In the rows, 128 means zero.
121,127,127,157,133,75,136,88,214,118,100,80,103,155,159,200,102,137,120,176,163,119,166,109,137,142,91,165,134,134,88,157,87,211,103,99,99,124,93,166,142,156,53,138,80,102,136 : R
88,104,120,114,79,125,102,124,168,149,161,105,125,123,154,183,119,139,134,129,122,135,167,97,116,125,63,136,120,127,177,132,164,181,171,200,131,119,143,86,136,144,127,86,183,142,128 : W
92,120,144,78,131,167,138,139,177,157,164,123,101,133,156,172,108,162,131,146,89,86,131,155,129,113,52,99,96,134,124,94,119,108,114,142,126,116,181,157,126,123,74,103,124,142,69 : R
183,97,176,119,147,130,147,115,128,152,180,122,125,140,101,136,144,128,141,147,128,150,183,104,116,96,211,183,177,145,83,125,94,115,116,103,133,127,129,206,131,137,147,126,128,140,140 : W
123,174,154,115,100,173,178,97,112,187,111,113,121,112,111,159,104,149,113,163,96,137,181,92,116,82,111,64,175,132,132,88,139,106,109,168,113,90,116,92,125,118,119,98,173,111,160 : P
156,141,148,86,76,119,126,114,213,132,94,103,154,102,148,68,113,144,187,114,156,178,138,109,156,100,93,129,102,161,168,145,160,180,94,67,102,137,143,121,162,180,126,147,46,123,149 : Q
105,170,140,95,127,198,100,91,171,177,168,137,155,117,146,137,149,165,100,115,134,131,144,133,138,112,75,108,173,116,138,148,156,99,94,177,122,114,121,147,141,128,142,123,151,116,151 : L
88,163,146,110,116,149,125,126,152,193,116,127,142,142,158,148,122,112,94,129,107,99,150,144,157,124,102,136,138,129,148,94,166,176,147,207,95,120,150,118,121,67,92,93,167,118,129 : V
128,124,174,89,141,87,139,127,214,123,135,119,92,104,205,141,118,134,101,107,154,172,129,100,100,144,192,83,124,141,100,164,94,78,146,71,77,131,105,108,110,131,109,111,108,147,96 : K
136,87,143,128,143,120,95,159,130,146,83,145,110,134,168,162,110,144,147,92,156,116,79,75,151,70,149,151,131,178,178,118,127,160,144,133,73,134,187,74,86,124,91,138,107,138,90 : P
80,119,132,106,123,128,128,97,148,143,175,139,125,171,145,112,140,112,122,126,97,149,97,96,140,139,162,95,142,124,122,140,126,71,134,104,151,117,159,80,146,166,99,132,97,168,131 : Q
136,97,106,94,186,101,152,64,122,109,125,167,103,137,163,130,161,151,130,174,176,121,105,57,132,129,136,121,114,183,38,138,126,124,133,75,123,86,140,130,123,127,94,159,48,95,105 : Q
136,154,136,102,143,149,118,105,136,163,185,118,128,127,179,131,127,133,88,171,115,107,185,110,180,125,105,107,104,96,130,118,110,142,144,139,149,143,130,118,164,115,178,146,133,140,164 : T
121,144,123,140,108,132,125,113,118,142,104,185,146,115,150,132,112,114,161,129,113,142,139,135,158,159,129,139,132,124,104,148,124,120,89,58,149,113,155,141,158,133,127,170,122,161,121 : P
88,108,95,141,125,194,131,171,134,128,154,105,129,126,139,151,120,136,108,146,71,145,145,118,127,104,92,106,158,95,125,128,130,46,158,145,130,104,136,116,97,111,134,113,138,118,154 : A
102,129,108,103,114,214,130,116,131,158,149,153,125,100,123,142,106,144,102,149,99,108,120,188,155,126,131,114,140,118,134,160,127,92,96,124,197,120,109,134,146,147,141,126,185,195,111 : T
137,116,120,86,104,162,150,96,123,147,171,107,111,105,123,133,136,179,92,86,113,106,146,156,158,133,104,109,116,151,193,110,117,132,88,151,125,94,96,161,120,120,155,102,143,153,106 : H
91,155,119,108,108,151,109,115,140,173,134,128,138,138,96,134,116,128,144,153,122,121,112,151,144,141,109,127,165,96,91,130,142,77,117,149,170,128,117,119,153,143,115,114,172,111,144 : L
109,146,119,135,123,120,132,124,166,96,90,123,133,143,164,145,105,131,124,85,195,130,93,116,163,113,91,145,121,169,160,148,109,128,97,142,154,93,115,79,104,145,60,162,115,157,115 : R
139,171,123,108,119,143,143,112,168,157,117,115,125,135,147,134,140,158,131,97,119,132,120,153,122,186,152,96,128,94,98,127,146,105,119,160,150,115,94,98,141,121,128,138,124,213,105 : J
118,110,116,131,148,119,121,89,122,141,152,121,131,135,153,131,159,138,97,185,127,109,172,128,88,110,79,125,98,124,197,189,131,158,102,167,122,116,93,161,131,165,148,143,143,166,196 : Q
129,101,145,74,124,121,101,138,185,131,95,126,123,111,190,106,109,146,72,99,76,139,144,164,128,160,119,144,98,81,181,82,173,133,129,162,159,101,97,88,141,139,67,94,139,110,108 : A
132,153,136,152,207,99,132,130,137,151,126,135,110,46,165,139,118,148,174,171,146,130,116,141,141,122,103,109,80,126,167,174,138,135,155,69,157,131,132,113,151,144,96,128,98,148,122 : P
131,124,162,94,150,47,144,120,179,101,102,109,121,141,143,150,110,143,112,149,163,121,104,119,163,98,219,137,135,172,150,106,83,98,140,87,124,131,116,131,87,177,48,141,153,143,113 : T
87,152,156,146,124,166,111,147,114,173,183,121,135,126,168,173,116,133,153,109,131,160,145,124,143,103,76,138,129,96,139,103,148,119,134,197,176,113,126,142,146,154,107,110,183,194,150 : J
117,96,108,80,134,157,128,105,138,141,133,96,112,155,132,169,119,142,127,152,128,109,134,64,162,139,104,106,153,116,107,104,134,145,161,163,132,110,137,95,125,155,102,89,167,99,145 : E
103,149,103,133,102,151,153,118,150,146,139,95,128,161,131,192,119,127,150,96,146,146,136,103,144,100,79,99,166,131,108,110,140,96,144,105,143,120,112,110,123,113,126,149,147,125,134 : V
123,179,147,155,105,90,106,116,167,167,122,85,130,133,156,159,138,153,119,179,130,120,152,148,142,110,101,76,128,133,135,143,119,120,128,198,118,112,104,53,158,116,85,135,137,125,160 : K
128,111,121,154,136,106,164,126,138,106,94,147,116,104,147,159,88,147,88,205,143,146,107,99,167,99,98,131,131,216,91,83,105,170,117,83,166,138,147,126,107,144,89,176,166,119,127 : A
175,153,162,127,137,127,194,81,144,91,130,128,117,124,194,109,121,127,156,95,119,126,95,99,151,142,135,108,109,151,126,142,117,120,132,101,90,111,177,117,84,131,82,84,104,134,137 : A
136,137,123,131,144,140,121,126,130,178,172,141,149,133,153,158,126,150,145,106,117,130,122,113,145,140,69,99,123,96,157,94,134,173,133,160,123,108,165,99,133,106,161,90,151,119,111 : C
103,151,162,129,79,147,124,152,151,142,98,124,106,130,127,161,124,142,111,111,125,103,125,106,128,138,97,116,109,63,138,104,167,110,135,173,160,128,148,56,142,100,64,117,138,109,115 : K
77,162,93,119,120,131,145,95,185,154,98,126,117,123,158,126,108,192,138,132,116,97,142,119,165,79,48,123,137,105,138,166,94,135,118,139,154,116,122,111,110,92,99,105,118,105,131 : C
118,91,130,110,109,148,160,140,161,90,136,107,111,138,153,141,108,128,120,168,141,137,109,142,175,113,89,138,87,137,141,89,151,180,78,80,167,135,120,184,129,132,129,170,99,192,141 : A
133,131,155,93,187,181,121,108,143,180,184,123,115,119,123,179,137,133,135,160,78,126,139,119,106,88,59,138,133,127,109,121,117,106,144,193,188,135,124,149,104,148,87,120,154,79,128 : W
137,101,131,91,136,106,161,94,208,128,132,89,98,150,160,140,84,140,147,191,172,127,115,105,148,118,152,125,148,176,65,111,135,133,141,130,138,107,142,138,95,211,70,117,103,186,151 : R
87,139,139,117,121,133,96,124,120,155,172,117,137,164,167,131,116,119,95,116,129,129,80,112,130,174,124,106,99,60,126,89,147,109,127,159,137,105,106,78,148,123,122,118,152,139,147 : K
110,186,138,107,96,146,91,117,194,148,87,120,151,108,123,150,81,151,138,163,129,121,144,130,133,66,119,83,179,89,118,79,180,179,170,179,106,135,99,108,145,166,109,82,158,100,140 : L
102,123,111,170,194,157,130,123,95,184,123,122,130,125,138,136,112,98,151,179,88,131,136,155,141,79,149,131,131,92,142,136,132,167,157,90,168,134,90,126,184,130,143,133,130,196,145 : E
174,54,175,90,120,102,138,101,220,144,123,95,89,119,170,86,112,135,146,113,137,180,115,67,124,119,122,132,88,148,165,121,152,179,160,61,119,137,137,116,133,131,113,89,119,101,124 : A
97,160,145,139,133,132,137,89,173,186,190,120,125,169,140,153,147,147,121,119,128,123,105,136,136,93,61,95,117,124,143,119,124,112,105,189,152,126,160,104,140,128,99,118,133,95,129 : L
112,105,116,122,59,119,125,137,135,14,87,129,135,127,129,155,117,122,187,120,176,117,92,145,196,100,82,132,137,179,142,136,131,158,102,84,94,118,181,187,100,171,87,140,82,163,92 : T
85,90,121,133,108,87,127,145,187,35,129,131,156,147,141,184,124,101,137,91,181,176,98,120,167,133,151,125,139,128,180,141,106,142,105,83,114,117,140,160,91,238,101,144,101,182,110 : E
165,156,127,126,81,145,103,98,175,142,167,144,134,100,120,151,136,162,133,144,139,136,127,104,118,173,89,93,162,110,141,139,141,147,98,174,132,73,125,92,137,115,133,108,120,117,125 : J
128,152,125,137,157,88,112,111,164,124,147,142,121,99,179,117,109,163,139,130,131,145,85,79,172,137,161,139,157,128,143,160,97,178,135,117,158,153,133,110,104,155,88,143,83,157,157 : H
146,149,129,112,112,99,144,90,149,108,164,132,97,139,134,179,140,146,113,106,144,104,145,117,92,182,175,111,161,123,101,172,103,106,117,112,131,133,120,99,138,139,114,120,108,130,105 : V
112,117,118,93,103,154,108,125,114,144,155,138,145,152,176,130,123,139,96,67,141,173,194,142,106,133,113,104,137,124,170,158,127,139,65,220,143,87,101,124,144,198,144,135,178,166,170 : T
177,85,115,64,132,62,135,135,168,136,136,130,68,100,107,117,139,127,185,136,193,158,100,132,190,201,158,81,76,118,128,156,163,158,143,109,183,133,91,99,113,97,163,107,153,112,139 : C
119,149,123,98,102,152,141,118,185,127,141,130,139,137,115,141,117,131,83,183,120,128,147,133,110,132,116,103,200,91,126,125,129,127,91,148,180,122,104,125,129,117,147,132,150,166,138 : T
112,130,142,124,122,113,168,114,131,115,105,108,98,145,95,99,135,126,136,80,180,142,120,49,171,183,227,119,85,108,106,175,90,105,152,66,136,122,111,120,129,118,116,141,93,160,124 : P
100,130,128,127,168,105,118,116,146,125,170,131,109,149,107,130,142,136,174,103,174,123,78,106,212,135,129,122,131,61,125,146,109,87,125,103,179,113,139,155,110,162,89,142,59,135,141 : E
120,118,117,103,130,103,124,99,125,115,121,119,93,144,110,157,122,118,150,181,205,98,86,121,193,160,144,124,139,136,38,141,97,89,120,104,152,105,113,118,148,151,111,135,80,137,99 : L
102,118,127,139,173,72,122,92,92,100,208,153,115,121,180,171,163,119,130,131,176,140,112,121,134,151,108,129,96,172,177,162,164,212,118,126,132,128,137,125,144,128,99,125,152,120,174 : K
183,114,143,86,159,91,100,134,132,136,192,111,79,106,150,76,143,155,174,97,98,140,143,110,108,158,155,145,155,128,150,167,140,120,143,103,168,151,115,138,154,88,103,107,118,100,167 : H
114,144,148,75,136,128,126,97,170,163,108,105,143,136,153,122,118,121,109,173,73,135,152,142,108,101,93,82,158,98,126,101,119,94,135,130,126,118,87,105,135,115,107,93,179,88,149 : K
113,113,147,108,120,127,120,132,115,100,108,117,100,126,148,144,150,149,160,128,194,128,87,69,163,127,80,164,109,192,103,167,128,96,129,160,168,119,137,138,99,148,50,160,117,175,123 : Q
99,133,131,135,110,163,114,145,138,108,170,114,132,114,135,141,130,147,53,115,105,136,97,167,85,164,106,151,161,153,127,118,140,129,88,199,124,128,134,128,114,147,102,113,95,152,104 : K
98,131,135,122,116,139,126,91,132,188,110,165,114,136,138,123,113,144,161,201,118,122,119,72,125,109,139,93,79,104,88,155,119,134,128,142,161,110,147,45,167,113,93,130,140,95,146 : R
142,118,163,82,140,107,114,87,173,90,154,105,123,111,121,195,141,100,109,197,155,126,126,97,150,126,109,86,100,154,118,106,106,114,165,111,107,122,109,141,104,187,98,126,107,45,114 : V
148,117,104,111,141,98,95,91,74,97,179,167,124,107,138,122,143,135,194,151,104,116,51,125,185,163,144,146,122,126,156,177,87,127,111,96,175,127,135,112,119,165,116,121,81,163,136 : Q
110,163,131,92,86,133,106,110,183,166,164,143,161,139,183,136,103,127,97,101,121,124,160,128,112,126,129,115,157,102,164,96,147,156,139,158,105,107,119,89,134,120,179,108,142,200,124 : K
104,92,130,112,143,87,132,132,98,137,148,124,79,100,147,156,117,156,158,147,174,137,67,128,217,155,114,129,78,158,83,99,124,156,134,141,139,138,157,139,106,156,122,105,95,156,91 : C
141,138,116,95,133,132,122,134,174,39,122,135,93,103,175,137,132,156,133,69,125,133,95,94,171,169,138,127,170,122,149,193,119,143,131,106,134,147,136,145,67,112,58,134,76,140,130 : T
133,127,115,131,158,68,132,111,82,106,156,163,136,115,156,157,184,162,164,77,144,114,126,113,132,150,153,153,72,143,174,166,117,112,130,79,77,130,163,143,112,148,133,147,82,138,109 : Q
28,162,159,89,144,134,150,88,108,120,144,114,117,122,214,173,65,128,131,132,156,131,100,102,143,132,141,162,99,117,106,151,108,139,51,57,80,125,102,146,154,204,70,122,96,151,150 : W
157,109,152,94,108,55,166,82,145,146,80,135,112,195,137,112,132,104,141,179,136,111,104,110,161,136,180,106,132,136,68,101,108,128,92,87,77,131,156,116,120,122,114,126,119,112,136 : Q
62,136,122,88,113,100,133,94,182,108,136,139,134,110,175,154,125,135,89,156,120,118,126,155,114,118,92,120,101,127,190,134,135,151,120,160,156,116,109,91,115,156,95,107,132,162,118 : K
150,120,135,118,121,162,167,154,197,150,158,94,116,153,174,102,107,129,147,137,110,148,152,89,95,166,82,108,115,81,104,117,182,150,161,154,181,117,167,108,147,100,114,92,147,165,162 : A
115,126,129,84,134,113,139,149,74,103,115,150,98,107,142,114,108,161,142,132,115,114,148,147,110,114,134,159,108,114,126,104,141,148,92,168,183,139,135,104,144,143,82,106,107,118,131 : R
165,118,149,112,141,105,114,100,124,118,203,128,118,114,155,139,129,156,174,98,198,149,98,127,192,159,94,101,128,168,104,144,108,138,116,158,130,121,169,144,117,216,142,95,118,168,128 : A
184,156,167,123,83,125,107,98,126,168,107,116,136,126,121,119,128,109,162,160,74,152,125,144,160,156,124,95,131,137,138,87,163,139,132,201,150,94,115,109,145,137,66,122,172,116,166 : L
106,183,119,106,137,136,162,98,155,129,127,104,133,131,168,151,101,129,111,156,103,120,162,64,146,146,98,89,128,96,130,108,107,173,158,143,131,94,95,100,125,80,99,92,142,109,150 : P
117,151,165,81,83,130,132,102,145,137,155,96,126,148,186,112,125,131,108,91,110,175,126,128,115,158,124,88,142,187,126,106,134,109,124,204,143,102,105,117,131,136,107,126,170,238,108 : T
190,66,104,93,141,115,113,122,206,62,133,145,110,129,160,92,183,151,134,136,151,109,127,131,140,124,115,137,114,123,130,192,142,103,111,79,143,112,153,131,127,106,114,135,32,76,115 : Q
155,92,127,114,126,54,149,67,143,90,108,125,105,138,169,151,172,130,151,175,119,147,134,146,185,165,177,139,169,188,112,170,142,155,119,76,148,166,144,161,126,150,97,169,147,210,162 : T
149,164,153,119,117,151,121,149,182,161,158,120,120,127,140,115,111,148,142,96,144,139,162,112,96,130,108,90,115,80,141,134,158,129,124,176,176,105,120,99,169,139,103,116,142,122,144 : E
118,119,138,80,102,135,111,114,166,175,172,159,126,134,133,150,152,140,109,84,147,165,126,96,139,185,78,74,133,91,157,105,173,142,110,168,166,115,147,112,121,118,150,145,152,135,126 : V
99,82,135,89,146,104,139,98,132,73,120,128,87,173,158,141,143,150,127,117,185,121,63,111,150,103,131,155,119,196,106,152,123,188,80,123,132,173,125,155,102,131,92,148,119,150,127 : A
103,116,145,107,79,177,152,107,163,128,127,91,118,157,153,115,110,113,113,164,120,126,138,103,184,96,98,71,104,119,122,117,120,102,111,126,147,104,121,127,146,136,113,134,149,139,164 : H
131,143,99,137,65,142,127,162,189,97,112,135,128,100,133,150,107,149,107,140,103,133,178,165,145,122,92,97,141,100,177,145,140,173,135,159,224,141,109,102,149,111,123,133,201,173,126 : T
76,170,105,131,99,123,123,120,176,151,106,116,138,144,188,166,91,140,102,183,101,87,198,160,113,152,86,130,145,65,102,125,132,119,101,126,116,81,104,101,188,101,98,122,116,152,129 : R
89,93,129,110,144,122,147,143,200,126,178,113,148,151,139,127,151,117,96,104,160,192,107,158,131,144,181,151,108,165,163,143,137,109,79,118,139,93,134,143,125,168,98,160,64,160,106 : T
131,122,137,118,192,120,113,138,98,130,130,129,88,91,110,120,97,145,139,200,153,94,127,92,157,71,130,107,101,169,151,137,112,130,136,62,151,119,123,122,161,144,54,151,145,37,166 : E
134,119,117,123,142,58,124,107,175,88,117,82,138,146,104,151,137,118,155,178,141,124,145,103,136,102,117,140,144,151,196,149,109,198,126,90,98,146,127,122,123,156,102,133,78,73,167 : P
152,119,148,107,110,75,149,80,154,120,89,122,112,138,188,116,132,121,183,185,148,157,94,125,178,179,126,141,131,90,74,128,147,179,80,141,183,119,140,97,169,152,82,117,42,181,138 : L
84,103,122,109,182,79,158,104,158,186,172,115,68,129,136,139,104,161,135,152,139,131,90,157,178,195,119,156,144,138,85,134,105,150,78,107,183,101,140,174,139,137,40,91,79,154,99 : P
113,128,142,128,103,116,105,159,175,88,190,104,102,107,105,123,126,145,126,170,165,135,108,109,189,118,155,116,136,135,168,162,129,136,120,153,141,106,147,121,121,122,60,110,77,77,165 : T
118,95,130,117,167,109,109,155,110,101,143,94,142,119,156,149,126,114,161,147,180,151,78,143,135,140,92,166,66,142,158,124,131,154,96,129,134,128,128,99,149,185,114,131,71,135,115 : R
109,159,115,97,121,127,122,133,107,132,119,133,120,156,124,152,113,144,138,132,106,79,123,160,146,125,181,67,156,84,92,105,106,99,127,153,152,138,112,74,157,147,134,126,131,187,99 : H
106,91,126,91,129,156,102,95,111,152,140,150,114,120,185,131,135,128,90,167,151,114,106,100,188,116,155,136,68,149,108,141,109,145,106,129,78,96,118,101,126,99,150,142,72,101,134 : K
105,96,132,117,125,122,94,137,36,79,130,134,80,123,141,107,122,129,134,133,151,135,99,71,163,161,124,113,125,140,102,167,96,117,97,131,139,122,143,97,152,128,93,124,108,91,151 : P
94,143,131,98,100,137,104,112,158,142,121,93,140,123,118,165,123,122,94,189,135,120,155,128,152,211,105,136,148,126,99,127,150,152,118,157,143,113,103,107,182,138,104,113,156,133,127 : P
106,163,136,124,93,199,151,118,96,161,141,149,112,152,150,95,120,130,135,57,88,104,135,108,145,147,74,102,89,86,129,120,138,128,123,163,169,118,164,124,144,67,139,122,141,186,115 : P
110,138,150,111,119,179,147,113,182,181,157,80,93,135,204,165,110,148,118,128,107,120,138,172,151,125,100,101,107,129,139,165,136,133,93,190,99,108,97,156,113,124,110,89,145,200,148 : C
112,157,127,102,122,144,139,95,74,125,152,106,104,131,113,123,120,131,137,172,111,88,134,79,103,111,105,137,133,148,116,79,168,139,158,150,120,127,137,115,134,120,115,122,111,124,164 : J
86,157,132,104,102,141,137,113,113,175,174,144,101,122,163,133,115,172,107,85,107,135,165,99,110,109,143,116,143,134,140,148,106,123,103,188,75,100,113,130,97,82,150,85,133,120,145 : C
115,128,153,158,158,57,152,111,120,157,79,160,87,173,165,133,131,112,141,71,172,130,158,111,96,94,160,129,87,112,154,141,169,158,109,112,90,104,129,119,130,117,80,161,88,108,151 : C
91,200,183,91,122,172,158,112,213,177,156,90,181,143,124,173,138,142,82,119,168,122,168,103,199,123,92,119,148,96,130,83,103,98,121,199,135,101,127,144,120,138,116,98,169,143,114 : E
105,126,113,75,124,161,83,148,110,88,147,115,124,102,176,155,89,137,131,124,99,126,128,121,106,151,95,107,127,91,166,116,138,122,155,161,176,119,91,79,152,190,103,88,188,170,132 : J
